Group, then class:
[ -2  -9  -2  40  -6   5 -14  16   5 -22  14   5  -9  -8  -1  -5   4  -5
 -19   8   4  -9  -1   8  -1 -40  21   6   3 -29  -9   7   1   6  19  10
  23  17 -79 -29   9 -58   0  -3 -10   9  20  10   4   5  -6   9  18   7
  -3  15  -2  -1   6  35  -8   6  18  18  -2   1   7  -6   2   2 -28 -16
 -15   4] -> badu > T
[ -8 -10 -22  17 -16  -2   0  12   9 -12   2   2  -5   1   0 -12 -12 -15
  -4  -2  -1  11   2  -8   2 -58  13   1  18 -32 -11   4  -9   2  15   2
  14  -2 -53  -8   4 -45  13   4   0   7  14  11   3  -1 -13  -6  -9  13
  11   3   6   7 -10  34  -4   7   3  10  10  13  11  -6   6  -5 -26 -24
 -13   8] -> Niva > G
[-20  -8 -16  48  -9   2   2  17  15 -14  22   8 -16  -1  -8 -17  13  -8
 -19 -12  -4   3  14  -5  -8 -57   7  -7   2 -27 -17   9 -11   4  18   1
  24  11 -59 -20  -2 -71   1   1  -2   6 -25  23  -9  -1  -1   7 -12  -6
  -1  -2  -2  15   3  40   0  11  29   9  16  14  -1  -9  10  15 -38 -16
  -8   5] -> dulib > K
[  6 -19 -17  26  -8  -3 -11  11  -4 -17  12  -9   8   2 -13 -18  -6   4
  -8   4  -9   5  -3 -16  -3 -43  12   4   8 -32   1   6  -3   5  12  -5
  -6   3 -63  15   7 -35 -15  -3   3  -4  15  15  -7  14 -16  -6 -24  -4
  -3  12   4  12   4  24  -5  -5  -9  11  -2  18   4 -19   2 -10  -6  -3
 -10  16] -> Niva > D
[ -4 -21  10  20  -5   4   5  23   7 -18 -12   4  -8  -3  14  -9   3 -10
 -10  -5 -16  -2 -17  -9  12 -43  14  11   6 -22   1  19  13  22  14  15
  15 -10 -44   1   3 -19   5   0   6   1  10  12   4  25 -10  -9 -10   2
   3  13   1  23  19  21  -4  -7   0   2   4 -22  16  -1   6  13   0 -10
  -9  16] -> Niva > G
[  0  -5  -7  26  -6   2   2  20  -5 -17  11   1 -10  -2  -4 -11   5  -2
  -2   0  -2   0  -6  -7  -6 -62  15  11  -3 -43 -14   6  -2  12  21  -7
   7   5 -52  -2   7 -36   2   7  -2 -10  17  14  13   7 -10  -1 -16   5
   0   4  -1   1  11  26   1   5  -5  16   5  14 -10 -16  12   3 -45 -15
  -6   5] -> Niva > D
[-14  -2 -12  21 -22   2  -3  14  13 -15  10   8  -7  -2  -9 -17   3 -11
 -16  -6 -14   2   9   1   8 -58  10  10  -5 -47 -13   4   3  11  24  -5
  12   9 -57 -16  11 -74   5   0   4   2   9  16  -4 -13  -7  -2 -32  -6
   0   5   2  11   7  48   1   3   1  16   4  12   5  -4  22   6 -21 -23
 -25  -3] -> Niva > D
[-14  -8 -11  21 -23   5  -5  12  25 -16  12   5   3  -9  -4  -5   6   9
 -24 -24 -18   2  22  -3  19 -26  -2   7 -18 -17 -27   4   0   3   5  -5
  14  12 -34 -15   0 -79   6  13   2   4  -1  10  -8   1   6   5  -2  -2
 -17  -7   9   2  -2  51   7   4  -1   9   0   5   7  -4   2   5  -7 -16
 -18   2] -> zerat > Q
[-14  -4 -20  45   5   6  -3  18  -9 -12   8  -3  -6 -13 -18 -12  -2 -11
   0  16  22   4  13 -15 -15 -56  10  12   7 -12 -13   8 -21  -2  15   6
  13   9 -52 -47   3 -48  -6  -5   7  16 -16  22 -18   0  -6   2  -8 -11
   1 -15  -5  17   5  20   7  10  19  15  10   7   0 -12  -2  10 -43 -22
  -6  14] -> dulib > J
[  1 -10   1  22 -25   0  -6  12   4 -10   5  -3 -11 -19 -16  -6  -5  -6
 -21   2   2   0   5 -10   2 -46  10   7   7 -25 -15   9  -6  -4  21   6
  13  20 -51 -21   3 -57  10   0 -16   8   1  20   1  15 -10   4  16  -3
   6   2   6   3   9  31  -9   3  18  15  -3   3   8  -1   7  14 -29 -24
 -21   6] -> badu > T
[ -2   0  -3  23 -12   3  -9  14  11 -15  -3  -6   8  -9 -12 -17  -1  -6
 -20  -3   0   3  10   0  -8 -28  11   6   5 -11 -13   6   9   2  24   8
  24  14 -57 -27  -4 -59  -1   1 -10   0   0   6   2   1  -8   7  22   8
  -4  12   1   4   0  38  -7   7  13   4  -2  -3   3 -22   5  17 -29 -19
 -16   1] -> badu > T
[ 12   1 -13  19 -27  -5 -24  10  -3 -12   1 -18   1 -21 -11 -16  -5  -4
 -10   7   4   6  24  -6   3 -40  30   8  -8 -14   5   6  -9 -16  17   7
  12  18 -35 -34   4 -60   9  -6 -11  -4  -2   9   5  -2 -12  -5  -1  -4
  -2   2 -29  26  -6  37  -6  15  16   4  -2  11   2  -1   9  13 -24 -13
 -15  -7] -> badu > A
[ -5 -12  -9  21  -4   5  11  18  11 -13  -2   4   1  -9  -8  -8  10   6
   4  -3   4  -2   5  -2 -19 -42   8  13  10 -18  -9  14  -3  15   7   0
   9 -10 -52 -14  -1 -23  -5  10  15  10   8  13   1   9 -14  -6 -15  -4
  -4   6   4  -1   6  21  -5   7  -2  12   1   3  -1  -7   5  -4 -30  -2
  -8   0] -> Niva > L
[ -5  -1   8  20 -20   4  -2  13  19  -8  -3   3  -7 -17 -19   3  -9  -5
  -7 -10   2  17  19   0   6 -32  12   9   7 -27 -10   9   6  -5  17   2
  17   3 -43 -23  -8 -55   2   9   4  15   2  20  -1  12 -13   6  -3  -2
  -5   3   9  13   3  38   0   2   8   6  -1   9   3  -2   8  16 -25 -26
 -25  -2] -> zerat > Y
[-11  -8   4  25   0  22   0  -1  -5 -10  12   3  -4  -7  -4 -17   9 -14
  -2  11  13  -4  -1   8  -8 -58  -1   9  13   4 -16   5 -12  14   7  -2
  -4  -6 -38  -5   1 -24  -2  -3   9   3  -4   5   7   2  -2   5 -11  -6
   9   1 -14  26  -2  19 -12   2  20  -1   8  17  -3  -4  10  11 -27  -5
  -2  11] -> dulib > J
[  4  -8  -5  20 -13  -2 -16  17  14 -14 -13   3   1  -7 -11 -14  -3  -4
 -13   2  -3   5  11 -15 -10 -53  18   8   4 -17  -6   9   5   6  25  16
  25  10 -56 -29   1 -42   6   0 -15  -1   8  16   4 -12 -18   9  17  11
  -5  16   2  13   4  41 -14   5   6  18  11   5   0   3  -3   5 -23  -5
 -10   3] -> badu > F
[ 22  -5 -26  48 -23   4 -14  12   7 -21  16  -1  -7  -5 -11 -22  12  -2
  -7  10   6   2   9  -9  -1 -62  29   2   9 -45 -13   6  -3  10  27   6
  12  22 -79 -19   1 -73   2   0   2   2   8  14  -2  12  -6  -1 -21  -8
  -1   8   6   6   2  37  -5  14  23  21   2  22   5 -10   7   4 -24 -38
 -11  -2] -> Niva > D
[  1  -7 -20  22 -20  -5 -33  19   1 -26   8  -6  -8 -12 -10 -23 -12  -6
  -5  -6   6   4  13   7   2 -46  20  -5  -2 -31 -18  18  -5 -19  20  -7
  16  22 -52 -30   1 -59   0   7   2 -11  -2   6   3  -4  -7  -1   2  11
  11   2  -4   6   7  41  -8   8  18  29   0   9   5 -10  -4   2 -22 -26
  -9  -1] -> badu > A
[-16  -2 -19  31 -35   5 -13  11   6 -21  14  -3 -11 -20  -8  -3 -10   6
 -12  -9  -9   8  38  -3  12 -33  13  11 -20 -48 -16   4   0   3  25   7
  23  13 -62 -19   1 -74   5   2  -1   8  -2  15  -5   8 -12   6 -10  -7
 -13 -14   8  10 -21  49 -13  10   9  15  -5   6   3  -5  11   4   1 -22
  -4  -8] -> zerat > S
[  1  -6 -22  26 -12   2 -27 -18   0 -17   3  -2 -15 -12  -7 -16  -6   2
   3  18   2  20   7  -7  -3 -38  16   0  17 -21  -3   3  -4 -10  23  13
  11  22 -61 -25   1 -39   3  -2   0  -7  -9 -14  -7   1 -14   5  10  11
   5   9   3  14  -1  36 -15  19  22  14  -3  11   6  -1  12 -10 -11 -13
  -6   9] -> badu > A
[ -4  15  -1  20 -15   1   1   0   6 -20   9   8 -11  -9  -5 -11   7   7
  -3   1  -4  -5 -21  -8   5 -41  11   9   0 -18  -8   4  -3  12  11   6
  19   9 -64  -8   3 -38  -6  11 -14   4   5  12  -1  18 -10   3   5   1
   0   7  -5   1   6  29  -8   0  19  18   5  -1   4 -10  12   0 -18 -10
 -11   5] -> Niva > L
[ -5  -1   2   1  14   0  10   4 -15   1  -3  -1   0   2  -4  -3 -31   1
   0  -3 -18  -1 -12   2  -6 -20  -1  10   8  -2 -10   7  -8  10   2  -5
   1 -19  -6  10   4  30   1   5   3   1  13  12  -2  15  -5  -1  -8  -8
  -1  -5   1   8   4  -8  -3  -7   8  -6   7   9  -4  -8   5  12 -15  -4
  -1  10] -> dulib > R
[  4   4  15  20 -10  -7 -11  17  17 -13   9  -1  -8  -5 -11 -29  -5  -4
 -17  -4 -11  11  23   4  -6 -36  18   5   1 -18  -4   0   7   9  18  -1
  17  16 -53 -17   3 -46  -1   2 -11  -7  -2  15  -3  14 -19   1  -2  19
  -6  13  -1  11   6  31   2 -25   4   9  -3   7   0  -6   3   9 -16 -13
 -18   4] -> badu > A
[-13   0 -11  27  -6   1  -6  19  11 -12  12  -8  -5  -8  -5  -6   7   0
 -18   3  -1  -1  11  -1  11 -21   7  10  -6 -13 -31  16  -3   1   9  -1
  10   7 -37 -25   3 -69   0   5 -11   2   0  16  -7  19 -13  10   0   2
  -1   7  31  20  -2  48  -4   5   8   0  10   9  -2  -4   4  15 -23 -24
 -12 -11] -> zerat > Y
[  5   2  -4  23 -11   6 -23  15  -2 -15   4  -1   0 -19  -5  -6  -2  -2
 -12   3   8  -2  15   8   5 -39  17   2  12 -24  -7  21  -7  -6 -19  13
  15  20 -52 -26  -1 -40   9   3  32  -8  -7   8 -12   9 -14   4  12   3
  -2   2   1  15   2  25 -13   4  24  15   2   5   0  -4   4   9 -15 -23
 -19   7] -> badu > A
[ -8 -14 -24  27 -25   7  -9   0  23 -23  11   3  -9  -5 -13  -6  -3  21
 -11 -12   1   0  26  13   8 -28  15  15 -12 -35 -24  10  21  -4  19   2
   5   4 -56 -28  -1 -62  10  14   8   6   8  13  -4   6  -8   2  -9   0
  -8   2  17   2 -10  37  -5   8  10  21  -2   2   8 -11   5   5 -13 -28
 -18  11] -> zerat > S
[-11  -4 -11  24 -23  -4 -20   4  46  -2   4   6 -19  -3 -13 -13   7  14
  -7  -5 -10  -4  14   5   8 -30  23   3   1 -22 -11  13   8   4  16  35
  16  25 -74 -27 -11 -55  -3   5 -12  -6  13   7  -4  13 -18   4   6   3
 -11  14  11  13  -7  41 -13   7  11  15   2   3  10  -4   9  -3 -11 -12
 -15  -4] -> badu > F
[-34 -11 -18  22 -23  -2 -14  13  29 -25  13   4  -8  -9 -15  -8   8   0
 -16 -13  -8  -1  14  -5  15 -39   6  14 -11 -34 -13   2   0   1   8  -1
  23  20 -78 -18  -7 -70   3  11  10  -4   2   4 -11   7 -11  -4  -1  15
 -14   5   4   4   4  55   0   8   9  17  -5  -1   4 -13   4   5  -8 -18
 -16   0] -> zerat > Q
[-14 -11 -26  37 -10   2   7  15   7 -10 -22  -2  -4  -1  -6 -15  -1 -16
 -30   5   1  -2   3  -9   2 -63   1   1   9  -7 -19  11 -11  12  11   0
  21  10 -43  -6   1 -60  -2   0   0   4  -6  21  -5  -6  -2   5  -5  -2
   8  -4   1  10   5  31   0   8  16  11  16   7   5  -9  12  10 -54 -17
 -14   8] -> dulib > K
[-16  -6 -20  52 -27   6 -13  11  20 -22   5   2  -9  -8 -11  -3  -2   7
 -21 -10 -13   1  22 -13  15 -32  15  20  -2 -34 -19   8   1 -13  12   4
  22   6 -63 -16   7 -75   7   6   5  11   8  25 -12   9  -9   5 -14  -3
 -15   0  23   7  -3  47   1  -8   8  20   1   0  18  -4   5   4  -8 -29
 -19  11] -> zerat > S
[-15  -4 -29  29  -6  -9   1  14  11 -20   2  -7  10  -8 -11 -13   7  -3
  -7  -2  -2   9   0 -11  -5 -58  -1   6  -8 -11  -7   5 -11   6  14  -4
  20   5 -52  -2  -4 -45   3   3   9  -5   4  18 -16  12 -27 -10 -15  -5
  -4   6   5  25   5  45 -26   9   9   8   6  16  -1  -7   2   9 -27 -16
 -15  12] -> dulib > R
[-18   3 -36  45  11   4  19   9  11  -9   1   0  -3 -13   3 -18   9  -5
 -15   4   8  -1  10 -21   2 -52   3   6   0  -7 -24   6 -15  13  14   2
  24   3 -44 -10  10 -59   4   2  -2   4  -3  16 -22   7  -1   1  -4  -9
   1 -11   1  16  -8  40  -4   6  14   7  10  15  16  -4  10  12 -41 -22
 -13  19] -> dulib > K
[-16  -8 -24  22 -22   9  -5  25  -5 -25   6   5 -11 -11 -22 -19  -7 -11
  -1 -16   9   7   8  -1  -6 -57   1   3   0 -38 -10   9 -29   0   1 -10
  14   0 -53 -19   4 -48  -5  -5 -12   2  -9  16  -8  -7   3   2 -10  -4
  -4  -3  -4   7   5  25 -10   6  11   4  15  14   0  -8  15   2 -53 -23
  -9   9] -> dulib > R
[ -2  -2   7  14 -15   7 -25  11  12 -17   4   3  -4  -3 -10 -14   0   3
 -15  -4  -8   4  12   3   4 -46  14   2  -1 -33  -8   4  11   9   1  -5
   9  -4 -48   6   6 -43   4   0   4  -3   9  15   1  18   3  -3 -17  -3
 -26  23   6  11   0  33   3 -12  -3  -2  -2  18  -1  -3  11  -9  -2 -13
 -19   5] -> Niva > D
[ 10   4 -10  11 -15   4 -31   9  -9 -11   4  -1  -8 -14  -8 -19   1  -2
  -6   2   0  -1  15   3   7 -41  18  -1  -1 -17  -8   4  -7  -8   6  10
  12  32 -56 -21  -4 -52   7  -6  -5 -14 -14   4   0   1 -13   4  -1   4
   5  12   1  20   4  50 -13   3   2  10   5   7   2  -1  14  -2 -14 -17
 -13  -1] -> badu > A
[-17 -16 -30  43  -7   6  -3  16  -2  -9  14   1  -7  11  -6 -13   6   0
  -4   6  10   5  17  -6 -17 -61   8   7   3 -35 -16   3 -20  -8  12  -7
  -2  17 -54 -18  -4 -58  11  -7   3   7   5  21 -19  -7  -1   5 -26 -15
  11 -10  12   5   9  14  -7  10  13  10   2  10   0 -11  10   3 -41 -24
 -12   7] -> dulib > R
[-14  -9  -4  33  -7  11  14  11  12   6   5  -1  -2  -8 -13  -1   3  -9
 -18   1  10   1   6  -4  -1 -52   7  10  10 -12 -10   2 -17   5   3  -8
  17   0 -41   4   4 -42 -23   1  14   7 -12  17   1   4   0   9 -13  -4
  -9 -12  -1  12   3  30  10  11  11   7  13   9 -11  -7   3  17 -34 -18
  -4  12] -> dulib > K
[-10  -1  -7  30 -14   6 -12  20   9 -12  -4  -1  -8   5  -9 -14   7  -3
  -9   3  -5  -2   5  -6  -5 -40  18   5  24 -15  -9  16   4   5  25  13
  21  12 -72 -23   1 -47   8   0   1  -8   4   4   0   3 -15  11   8   7
  -6  21  -9   9   8  46  -7   7   5  20   0  -1  -2  -2   4   3 -25  -9
 -21   2] -> badu > F
[  2  -8 -23  35 -28  12  -7  18   6 -16   4   1  -2  -9 -10  -1  13   0
  -8 -11   2   2  19   2   7 -43  21  17  -6 -28 -14   8  -5  -4  16  11
  19  14 -63 -27 -11 -55   4   9   0   6  -6   5  -8  19   0  -5  -4   4
 -13  -3  -2   7   0  39  -7   4  12  25  -5   7   7 -15  -6  10 -16 -19
 -19   0] -> zerat > Q
[ -5 -12 -16  30 -13   0 -13   7   5  -4   1 -10 -11  -7 -23   0 -15   1
 -20   9   0  -2  11  -9   1 -44  12  -2  12  -9  -8   6  -1  -3  22   9
  20  26 -58 -24   8 -52   1  -7  -6  -3   3   3  -3  -3 -12   3  25   4
   4   7  -3  12   4  38  -7   6  20   9  -5  -2   3  -6  -4   8 -27   1
 -18   7] -> badu > T
[-13  -8   7  24   1   8  14   9   5 -11   6   3 -10  -9 -12  -9   7 -13
  -6  11   6   4   9  10  -4 -54  -4  14   1 -11  -3   3 -19   5  22  -2
  17   4 -45  -5  -1 -25   1  -2  10  10 -15  24 -11   7  -9   1 -16  -7
   4   0 -10  12   5  29  -4   6  23   7  18  10  -3  -3   7  12 -37 -14
 -14   9] -> dulib > J
[  8  -4 -19   7 -25  -5 -20  14   3  -9   3  -1 -15 -20 -10 -17  -8   8
  -2   8   3   2  17  -5  -2 -37  21   5  -1 -36 -15  12  -9  -6  23  14
  15  19 -52 -23   2 -65   3   0  -8 -12  -2   9  -1   6 -10   3 -12   6
   3  18   1  17  11  54 -10   6   5   6  -7  11  10 -12   8   7 -22 -21
 -18   7] -> badu > A
[ -1   4 -17  15 -18  26 -17  19   2  -8  -4   7   1 -15 -17 -11   5  10
   3  -5 -11   0  15   4  19 -38  12   6   2 -29 -13  16  -7  -2  13   0
  16  23 -71 -22  -2 -44   2  -8   0  -3  -7  15  -3   2 -21   1   7   1
  -9   7  -9  21   2  52 -19   4  13  16   3  -6  -4 -11   3   2 -22  -7
 -14   1] -> badu > F
[-13   6 -11  34   4  13  11  -2  13 -13   4   2   3  -8 -14  -3   8  -8
 -30  -8   3  -2   2 -18   5 -36 -10  10  -2  14  -1   6  -6  14   6  -3
  14  -3 -21 -16   2 -31   2   6  14   8  -2  10 -19   5   1  -2  -9   2
  -2  -8 -11  16  -2  22  -4   4  20  -6  12  10  -9   9   5  16 -20  -6
  -9  36] -> dulib > K
[  3   1  -4  19 -10   5  -5  13   9 -24  -6   6  -4 -15  -3  -4  10  -5
 -11   3   5  -4   3  -9   4 -31  16   3  -2 -15  -2   3 -11   6  12  15
  12  13 -44 -34   3 -42   1   3  -2 -10  21   9  -3   4  -8   9  17   5
   2   8 -10   7   1  36  -8   7  13   9  -1  -3   7   4  -4   9 -31  -7
  -3  -1] -> badu > T

Group and class of each row:
[ -3  27   3   5   9   2   1   5  -1  12  -3   2  11  -8  -2  -2   7   0
   8   3  -2  -3  -1  -3  -4  -4   0   2  -3   5   5  -4   3  -2   4  -2
  -1   7  -1   1  19   5   6 -12  -2   1  -1   0   4  -1  -4  10  -6  -5
  -6  -2   3  -2   7  -4  -1  -1  -3   7   3  -1  -7   1   0   0  -4  -4
  -1  -3] -> E > (29)
[ -4  28   4   5   7   0   4   6  -4  12  -6   3   9  -8   3  -1   5   4
   7  -1   2  -7   0  -2  -6  -4   3   2  -5   2   3  -7  -1  -2  -1  -4
   1   5  -2   1  23   3  11 -11  -5  -2   6  -1  10  -5   0  12 -10  -6
  -9  -3  -1  -3  12  -7   5  -3  -2   9   0  -2  -9  -8   1  -4   2   7
  -2  -1] -> E > (26)
[ -5  31   1   6   5   0   4   6  -3  13  -5   2   9  -7   2  -3   9   3
   6   3   2  -8  -1  -1  -6  -5   2   2  -6   0   5  -8   0   0  -2  -3
   1   6  -2   1  21   3   8 -12  -7   0   8  -1   9   3  -1  12  -6  -7
  -9  -1  -2  -1  13  -8   3  -4  -2   8  -1  -1 -10  -5   0  -6   1   4
  -3  -1] -> E > (26)
[ -4 -11   4  -5   0  -4  -1   2  -2  -9  -2   2  -3   3  -4   1  -4   0
  -5  -1   4  -4  -1   5   3   5   2   3   4   4  -1   0   0  -2  -7   1
  -3  -6  -1   2  -6  -1  -7   4   2  -3  -5   0   2  -6   1  -4   0   3
   2  -2   7  -3  -3   2  -2   0   1  -2   1   4   7   5   2  -6   1  -3
   6  -3] -> U > (27)
[ -6  23   2   4   3   0   4   6  -3  13  -4   1   4  -5   3  -3   8   3
   5   2   4  -4   0  -3  -4  -5   4   0  -7  -2   0  -7   0   1   0  -3
   2   5  -2  -1  20   3   7  -9  -8   0  10   1   8   5   3   9 -13  -5
  -8   0  -4  -2  13  -9   5  -4  -2   4  -3  -1  -8  -7   2  -7   0   6
  -1   1] -> E > (26)
[-1 24  4  8  6  3  4  9 -1  9 -4  2 10 -7  2 -2  4  4  7 -5  1 -6  0 -5
 -7 -7  0  3 -6  3  4 -4  0 -4  4 -3 -1  3  0  0 21  3  9 -9 -2 -1  5 -1
  5  1 -1 11 -6 -5 -8 -1  3 -3 11 -5  1 -3 -1  6 -1 -2 -8 -9  2  1  2 12
  0 -2] -> E > (29)
